Below are the code and all the weights of a small trained network. Each question names an input and a target symbol and asks about switching units off, where a switched-off unit gives its printed mean instead of its output.

import numpy as np


def w(rows, s, z=0):
    codes = np.array(rows[::2]) - 128.0
    scale = np.full(codes.shape[1], s)
    scale[-1] = z or s
    return codes * scale


def f(y):
    return y / 2 * (1 + np.tanh(0.7978845608 * (y + 0.044715 * y**3)))


def softmax(a):
    e = np.exp(a - a.max(-1, keepdims=True))
    return e / e.sum(-1, keepdims=True)


def log_softmax(a):
    a = a - a.max(-1, keepdims=True)
    return a - np.log(np.exp(a).sum(-1, keepdims=True))


def net(x, mask):
    ids = ['αβγζπσφψω'.index(c) for c in x.split()]
    T = len(ids)
    res = E[ids] + P[:T]
    u = 0
    for l in range(2):
        r = res
        for j in range(3):
            rows = slice(3 * j, 3 * j + 3)
            q, k, v = (r @ M[l][rows].T for M in (Q, K, V))
            z = softmax(np.where(np.tri(T) > 0, q @ k.T / 3**0.5, -1e9)) @ v
            o = O[l][rows]
            res = res + np.where(mask[u + j], z, o[:, -1]) @ o[:, :-1]
        u += 3
        y = f(res @ A[l][:, :-1].T + A[l][:, -1])
        res = res + np.where(mask[u : u + 4], y, B[l][:, -1]) @ B[l][:, :-1]
        u += 4
    return log_softmax(res[-1] @ U[:, :-1].T + U[:, -1])


Q, K, V, O, A, B = {}, {}, {}, {}, {}, {}
E = w([
[109,191,67],'α',
[125,110,235],'β',
[187,2,115],'γ',
[83,190,159],'ζ',
[144,43,186],'π',
[133,121,134],'σ',
[190,61,28],'φ',
[129,109,134],'ψ',
[80,213,209],'ω',
],0.0042)
P = w([
[43,66,120],'0',
[253,204,183],'1',
[53,84,124],'2',
[214,208,189],'3',
[44,90,121],'4',
[200,210,192],'5',
[41,80,125],'6',
[187,218,187],'7',
[36,81,122],'8',
[176,218,189],'9',
[24,83,115],'10',
[167,226,188],'11',
[19,82,119],'12',
[157,230,187],'13',
],0.003)
Q[0] = w([
[95,48,70],'0.h1',
[79,207,187],'0.h1',
[112,57,254],'0.h1',
[121,126,173],'0.h2',
[141,99,131],'0.h2',
[79,131,147],'0.h2',
[67,127,114],'0.h3',
[166,75,102],'0.h3',
[130,79,128],'0.h3',
],0.035)
K[0] = w([
[202,91,115],'0.h1',
[78,211,195],'0.h1',
[118,45,252],'0.h1',
[138,149,91],'0.h2',
[131,154,146],'0.h2',
[87,133,100],'0.h2',
[196,95,134],'0.h3',
[87,113,63],'0.h3',
[109,91,106],'0.h3',
],0.033)
V[0] = w([
[147,153,2],'0.h1',
[142,20,95],'0.h1',
[128,176,102],'0.h1',
[132,140,108],'0.h2',
[57,42,192],'0.h2',
[238,189,187],'0.h2',
[66,178,173],'0.h3',
[188,78,88],'0.h3',
[86,162,66],'0.h3',
],0.0089)
O[0] = w([
[138,236,8,84],'0.h1',
[42,182,167,7],'0.h1',
[165,134,83,160],'0.h1',
[134,129,102,129],'0.h2',
[63,102,245,129],'0.h2',
[255,202,141,114],'0.h2',
[98,161,215,193],'0.h3',
[154,100,53,66],'0.h3',
[119,211,100,120],'0.h3',
],0.0087,0.0012)
A[0] = w([
[188,177,81,254],'0.n1',
[148,90,62,232],'0.n2',
[11,60,76,152],'0.n3',
[6,241,146,230],'0.n4',
],0.011,0.0015)
B[0] = w([
[137,76,215,253],'0.n1',
[66,166,145,170],'0.n2',
[153,3,88,226],'0.n3',
[13,81,135,225],'0.n4',
],0.015,0.002)
Q[1] = w([
[165,254,121],'1.h1',
[108,54,12],'1.h1',
[77,117,131],'1.h1',
[146,132,117],'1.h2',
[195,115,122],'1.h2',
[192,173,83],'1.h2',
[136,131,157],'1.h3',
[126,93,117],'1.h3',
[133,74,160],'1.h3',
],0.018)
K[1] = w([
[230,242,105],'1.h1',
[151,6,88],'1.h1',
[86,139,104],'1.h1',
[104,94,112],'1.h2',
[69,66,133],'1.h2',
[30,38,40],'1.h2',
[86,157,142],'1.h3',
[165,130,107],'1.h3',
[139,177,113],'1.h3',
],0.018)
V[1] = w([
[44,231,163],'1.h1',
[148,161,7],'1.h1',
[43,114,50],'1.h1',
[125,126,129],'1.h2',
[176,156,135],'1.h2',
[108,116,125],'1.h2',
[166,81,96],'1.h3',
[172,131,184],'1.h3',
[106,144,128],'1.h3',
],0.016)
O[1] = w([
[32,100,29,61],'1.h1',
[139,9,183,8],'1.h1',
[191,50,62,205],'1.h1',
[132,133,124,131],'1.h2',
[102,88,161,98],'1.h2',
[141,149,111,141],'1.h2',
[85,159,155,131],'1.h3',
[120,163,74,140],'1.h3',
[144,108,135,124],'1.h3',
],0.016,0.015)
A[1] = w([
[183,17,168,96],'1.n1',
[20,120,250,243],'1.n2',
[242,90,47,219],'1.n3',
[77,2,231,6],'1.n4',
],0.009,0.0012)
B[1] = w([
[205,149,7,200],'1.n1',
[79,55,55,153],'1.n2',
[62,104,219,254],'1.n3',
[35,213,121,135],'1.n4',
],0.017,0.037)
U = w([
[133,17,84,130],'α',
[139,240,131,201],'β',
[207,134,142,67],'γ',
[50,84,217,82],'ζ',
[153,141,221,80],'π',
[154,112,157,133],'σ',
[184,136,18,4],'φ',
[161,113,167,152],'ψ',
[4,141,31,184],'ω',
],0.0026,0.0042)

Each question gives the input, a string of symbols that net reads in full, and the target symbol t.
The units are the heads (3 rows each of Q, K, V and O) and the neurons (one row each of A and B). Each row of codes is followed by its name. A weight is (code - 128) times the scale printed after its matrix; where a second scale follows, it is the last column's (O, A, B and U).
mask holds one flag per unit, layer by layer, with each layer's heads first. A switched-off unit (its flag False) gives its mean, the last column of its rows in O or B, instead of its output. The means were averaged over made-up inputs and are rounded, as every weight is.
A unit's drop is (log p(t) with every unit on - log p(t) with that unit switched off) / (log p(t) with every unit on - log p(t) with every unit switched off).
The circuit of an input: a set's keep is (log p(t) with only the set's units on - log p(t) with every unit switched off) / (log p(t) with every unit on - log p(t) with every unit switched off). Starting from the 12 units with the biggest drops (on a tie, the unit counted first), units are removed one at a time, each time the one whose removal leaves the highest keep (on an exact tie, the one counted first), for as long as the keep stays at least 0.8.
units of the circuit, in order: the units of the circuit, biggest drop first
k most important neurons of layer l: the k neurons of layer l with the biggest drops, biggest first
which heads matter: for each layer, one digit per head in row order, 1 if its drop is at least 0.15 and else 0, layers parted by /
drop when u is switched off: that unit's drop, to one decimal
input β ζ α, target β: units of the circuit, in order => (1.h1, 0.h1, 0.n3, 0.h2)
input α φ ζ, target α: which heads matter => 111 / 100
input φ ζ α α φ, target φ: units of the circuit, in order => (1.n1, 1.h1, 0.n3, 0.h3)
input β φ φ γ α, target β: units of the circuit, in order => (0.h2, 1.h1, 0.h1, 0.n3)
input α α ζ α φ ζ ψ φ π, target α: 2 most important neurons of layer 1 => (1.n1, 1.n3)
input γ ζ ζ, target γ: most important neuron of layer 0 => (0.n3)
input β ζ α ψ, target β: 3 most important neurons of layer 0 => (0.n4, 0.n2, 0.n3)
input φ γ π, target φ: which heads matter => 011 / 100
input β α ζ φ α ψ π ζ ψ, target β: which heads matter => 110 / 100
input π π γ α π, target π: which heads matter => 110 / 100
input ζ γ α ζ ψ, target ζ: 3 most important neurons of layer 0 => (0.n4, 0.n3, 0.n1)
input ω ζ α ψ φ α φ, target ω: units of the circuit, in order => (1.h1, 0.h3, 0.n4)
input ω π α ψ ω α α β ψ φ α φ π, target ω: which heads matter => 011 / 100
input β ζ ζ ζ, target ω: units of the circuit, in order => (1.h1, 0.n3)
input α σ α α α γ, target β: which heads matter => 010 / 110
input φ φ ω α γ β, target β: 3 most important neurons of layer 0 => (0.n3, 0.n1, 0.n4)
input α ω α ζ γ ζ α α, target ω: 2 most important neurons of layer 1 => (1.n2, 1.n3)
input ψ ζ ω ζ α β β σ, target β: 3 most important neurons of layer 0 => (0.n4, 0.n3, 0.n2)
input α β α ω α π ζ α γ φ ω, target α: 2 most important neurons of layer 1 => (1.n1, 1.n3)
input φ φ α φ ζ φ ζ ω α π φ ω σ, target φ: 2 most important neurons of layer 1 => (1.n1, 1.n4)
input α ζ ζ ζ ω β ζ π α ω β, target α: most important neuron of layer 0 => (0.n4)
input φ ζ ζ α α π, target β: 2 most important neurons of layer 1 => (1.n3, 1.n2)
input φ ζ φ ω, target β: most important neuron of layer 1 => (1.n3)
input ζ π ω, target ζ: 2 most important neurons of layer 0 => (0.n4, 0.n3)
input α α ω ψ ψ, target α: 2 most important neurons of layer 1 => (1.n1, 1.n3)
input α ω φ ζ ζ α α β π π α ω, target ω: drop when 0.h3 is switched off => 1.0
input β α α α φ, target β: drop when 1.n2 is switched off => 0.1
